Below are the code and all the weights of a small trained network. Each question names an input and a class and asks about switching units off, where a switched-off unit gives its printed mean instead of its output.

import numpy as np


def w(rows, s, z=0):
    codes = np.array(rows[::2]) - 128.0
    scale = np.full(codes.shape[1], s)
    scale[-1] = z or s
    return codes * scale


def f(y):
    return y / 2 * (1 + np.tanh(0.7978845608 * (y + 0.044715 * y**3)))


def log_softmax(a):
    a = a - a.max(-1, keepdims=True)
    return a - np.log(np.exp(a).sum(-1, keepdims=True))


def net(x, mask):
    res = np.array(x, float).reshape(1, 3) / 4 @ E
    y = f(res @ A[0][:, :-1].T + A[0][:, -1])
    res = res + np.where(mask, y, B[0][:, -1]) @ B[0][:, :-1]
    return log_softmax(res[-1] @ U[:, :-1].T + U[:, -1])


A, B = {}, {}
E = w([
[127,77,54,34,136,157,82,171],'x0',
[14,135,144,100,135,59,74,249],'x1',
[79,124,77,183,197,203,172,236],'x2',
],0.015)
A[0] = w([
[219,81,89,135,214,213,243,108,142],'N1',
[168,101,232,125,47,49,96,144,171],'N2',
[244,88,101,37,163,218,187,37,191],'N3',
[184,186,139,182,159,110,254,73,162],'N4',
[132,105,133,72,29,38,101,73,254],'N5',
[73,198,230,206,204,78,167,103,206],'N6',
[189,208,197,198,88,166,182,122,140],'N7',
[138,158,169,154,121,160,238,68,138],'N8',
],0.008,0.0071)
B[0] = w([
[158,53,58,160,112,129,180,174,215],'N1',
[131,154,164,137,40,93,133,135,186],'N2',
[205,58,165,107,129,179,129,114,254],'N3',
[110,179,111,59,166,48,202,147,207],'N4',
[148,116,191,98,105,2,106,66,222],'N5',
[33,248,144,182,69,150,180,163,203],'N6',
[69,114,109,90,111,34,208,83,192],'N7',
[144,165,110,114,188,39,164,207,191],'N8',
],0.012,0.02)
U = w([
[109,165,137,1,101,67,140,96,254],'0',
[91,183,33,91,220,120,145,201,181],'1',
[237,88,181,127,140,146,84,19,43],'2',
[152,78,48,157,158,224,118,118,35],'3',
[115,221,179,222,55,90,90,71,74],'4',
[50,227,145,182,131,222,152,150,38],'5',
],0.0094,0.0029)

Each question gives the input, the list of numbers given to net, and the class t.
The units are the neurons (one row each of A and B). Each row of codes is followed by its name. A weight is (code - 128) times the scale printed after its matrix; where a second scale follows, it is the last column's (A, B and U).
mask holds one flag per neuron, in row order. A switched-off neuron (its flag False) gives its mean, the last column of its row in B, instead of its output. The means were averaged over made-up inputs and are rounded, as every weight is.
A unit's drop is (log p(t) with every unit on - log p(t) with that unit switched off) / (log p(t) with every unit on - log p(t) with every unit switched off).
The circuit of an input: a set's keep is (log p(t) with only the set's units on - log p(t) with every unit switched off) / (log p(t) with every unit on - log p(t) with every unit switched off). Starting from all 8 units, units are removed one at a time, each time the one whose removal leaves the highest keep (on an exact tie, the one counted first), for as long as the keep stays at least 0.8.
units of the circuit, in order: the units of the circuit, biggest drop first
most important unit: the unit with the biggest drop
k most important neurons: the k neurons with the biggest drops, biggest first
drop of u: that unit's drop, to one decimal
input [5,-8,-6], class 2: most important unit => N3
input [6,0,3], class 3: units of the circuit, in order => (N4; N8; N5)
input [2,-7,5], class 3: 2 most important neurons => (N3; N1)
input [0,6,-8], class 4: units of the circuit, in order => (N2; N4)
input [-7,0,6], class 1: 3 most important neurons => (N4; N8; N7)
input [1,-8,2], class 3: 3 most important neurons => (N3; N1; N5)
input [-1,-1,1], class 1: 3 most important neurons => (N5; N2; N3)
input [0,2,0], class 4: 2 most important neurons => (N4; N3)
input [-6,1,4], class 5: 3 most important neurons => (N6; N5; N1)
input [-1,-7,5], class 1: 2 most important neurons => (N4; N8)
input [8,5,2], class 1: 2 most important neurons => (N5; N3)
input [-2,8,1], class 5: drop of N5 => 0.3
input [6,8,2], class 1: drop of N1 => 0.0
input [-7,2,-2], class 4: units of the circuit, in order => (N6)
input [4,-6,1], class 3: drop of N1 => 0.4
